Below are the code and all the weights of a small trained network. Each question names an input and a target symbol and asks about switching units off, where a switched-off unit gives its printed mean instead of its output.

import numpy as np


def w(rows, s, z=0):
    codes = np.array(rows[::2]) - 128.0
    scale = np.full(codes.shape[1], s)
    scale[-1] = z or s
    return codes * scale


def norm(h):
    return h / np.sqrt((h * h).mean(-1, keepdims=True) + 1e-5)


def f(y):
    return np.maximum(y, 0)


def softmax(a):
    e = np.exp(a - a.max(-1, keepdims=True))
    return e / e.sum(-1, keepdims=True)


def log_softmax(a):
    a = a - a.max(-1, keepdims=True)
    return a - np.log(np.exp(a).sum(-1, keepdims=True))


def net(x, mask):
    ids = ['ΛΞΣαθμτω'.index(c) for c in x.split()]
    T = len(ids)
    res = E[ids] + P[:T]
    q, k, v = (norm(res) @ M[0].T for M in (Q, K, V))
    z = softmax(np.where(np.tri(T) > 0, q @ k.T / 2**0.5, -1e9)) @ v
    res = res + np.where(mask[0], z, O[0][:, -1]) @ O[0][:, :-1]
    y = f(norm(res) @ A[0][:, :-1].T + A[0][:, -1])
    res = res + np.where(mask[1:9], y, B[0][:, -1]) @ B[0][:, :-1]
    return log_softmax(norm(res)[-1] @ U[:, :-1].T + U[:, -1])


Q, K, V, O, A, B = {}, {}, {}, {}, {}, {}
E = w([
[68,178,144,190,141,88,148,130],'Λ',
[21,39,151,113,223,102,206,114],'Ξ',
[112,142,148,162,144,183,204,146],'Σ',
[150,161,148,152,140,180,152,96],'α',
[131,131,90,108,40,121,224,135],'θ',
[46,99,170,139,74,214,113,163],'μ',
[172,140,141,74,91,200,175,2],'τ',
[115,164,114,32,134,214,146,143],'ω',
],0.015)
P = w([
[211,115,20,236,141,193,134,141],'0',
[148,145,41,205,151,198,139,115],'1',
[107,143,52,173,131,169,112,76],'2',
[56,165,122,158,145,162,154,94],'3',
[54,163,140,136,142,135,132,94],'4',
[66,172,178,125,153,135,180,132],'5',
[99,163,191,92,145,115,148,121],'6',
[108,155,207,86,159,107,154,145],'7',
[105,156,216,63,146,95,133,129],'8',
[114,150,221,68,152,80,134,125],'9',
[102,141,252,39,149,95,134,151],'10',
[63,150,255,55,115,159,82,216],'11',
],0.0062)
Q[0] = w([
[223,121,156,57,215,103,93,191],'H1',
[217,33,3,187,144,24,69,152],'H1',
],0.006)
K[0] = w([
[158,182,85,255,69,100,167,154],'H1',
[143,144,71,192,119,237,99,127],'H1',
],0.0084)
V[0] = w([
[152,1,199,198,177,135,96,111],'H1',
[172,121,123,89,115,54,213,46],'H1',
],0.0075)
O[0] = w([
[6,146,173,94,157,80,157,73,255],'H1',
[47,212,34,147,42,174,125,101,249],'H1',
],0.013,0.0014)
A[0] = w([
[120,50,134,130,167,107,127,125,166],'N1',
[79,152,160,77,144,125,130,115,65],'N2',
[180,71,161,118,122,113,131,141,145],'N3',
[99,123,161,154,117,96,94,102,5],'N4',
[125,163,147,152,129,152,108,144,202],'N5',
[175,110,99,132,133,123,72,185,23],'N6',
[127,107,152,106,100,62,165,132,204],'N7',
[85,154,104,113,128,6,105,139,35],'N8',
],0.013,0.0026)
B[0] = w([
[91,155,95,116,104,77,115,135,170],'N1',
[141,168,93,104,173,164,128,155,255],'N2',
[123,121,133,69,65,82,119,112,157],'N3',
[130,145,136,74,176,156,164,148,155],'N4',
[126,118,158,114,92,151,75,115,192],'N5',
[151,92,42,20,205,161,106,125,150],'N6',
[143,182,133,110,47,144,59,139,169],'N7',
[211,142,187,157,109,255,147,166,168],'N8',
],0.011,0.0085)
U = w([
[150,150,94,210,169,78,73,151,164],'Λ',
[53,138,74,110,210,117,123,86,186],'Ξ',
[164,99,143,185,154,127,209,179,78],'Σ',
[191,153,235,164,205,212,132,132,82],'α',
[165,151,36,217,104,140,149,205,130],'θ',
[138,114,221,105,91,92,108,153,253],'μ',
[82,153,104,179,2,163,128,66,34],'τ',
[203,89,61,64,171,186,112,173,92],'ω',
],0.0074,0.002)

Each question gives the input, a string of symbols that net reads in full, and the target symbol t.
The units are the heads (2 rows each of Q, K, V and O) and the neurons (one row each of A and B). Each row of codes is followed by its name. A weight is (code - 128) times the scale printed after its matrix; where a second scale follows, it is the last column's (O, A, B and U).
mask holds one flag per unit, heads first, then neurons. A switched-off unit (its flag False) gives its mean, the last column of its rows in O or B, instead of its output. The means were averaged over made-up inputs and are rounded, as every weight is.
A unit's drop is (log p(t) with every unit on - log p(t) with that unit switched off) / (log p(t) with every unit on - log p(t) with every unit switched off).
The circuit of an input: a set's keep is (log p(t) with only the set's units on - log p(t) with every unit switched off) / (log p(t) with every unit on - log p(t) with every unit switched off). Starting from all 9 units, units are removed one at a time, each time the one whose removal leaves the highest keep (on an exact tie, the one counted first), for as long as the keep stays at least 0.8.
units of the circuit, in order: the units of the circuit, biggest drop first
top k neurons: the k neurons with the biggest drops, biggest first
drop of u: that unit's drop, to one decimal
input Σ α μ α τ Ξ α, target Ξ: top 2 neurons	[N8 N7]
input Ξ α Σ τ μ, target Ξ: units of the circuit, in order	[H1 N2]
input Σ α μ α Σ, target μ: units of the circuit, in order	[H1 N3 N2 N1]
input α ω θ, target ω: units of the circuit, in order	[H1 N6]
input Ξ μ ω, target Ξ: units of the circuit, in order	[H1]
input μ μ μ Σ θ, target μ: units of the circuit, in order	[H1 N3]
input ω ω Λ, target ω: units of the circuit, in order	[H1 N6]
input μ μ Λ, target μ: units of the circuit, in order	[H1 N3]
input α Σ μ Λ, target μ: units of the circuit, in order	[H1 N3 N2]
input ω ω α Σ α ω Λ Σ Σ α ω Λ, target ω: units of the circuit, in order	[N6 H1]
input θ θ μ τ α, target τ: units of the circuit, in order	[H1 N2]
input Λ μ Λ α Λ, target α: top 2 neurons	[N8 N4]
input Ξ Σ τ τ μ Ξ τ Ξ τ, target Ξ: top 3 neurons	[N8 N2 N5]
input ω μ μ θ α Ξ τ α θ Λ, target α: units of the circuit, in order	[N8]
input Σ Λ ω θ α τ Ξ Σ μ α Σ, target Ξ: drop of H1	0.9
input Σ Σ τ τ Λ α θ θ α, target θ: drop of N6	0.0
input ω α Λ α ω Σ ω Σ, target ω: drop of N6	0.5
input α μ θ, target μ: drop of H1	1.0
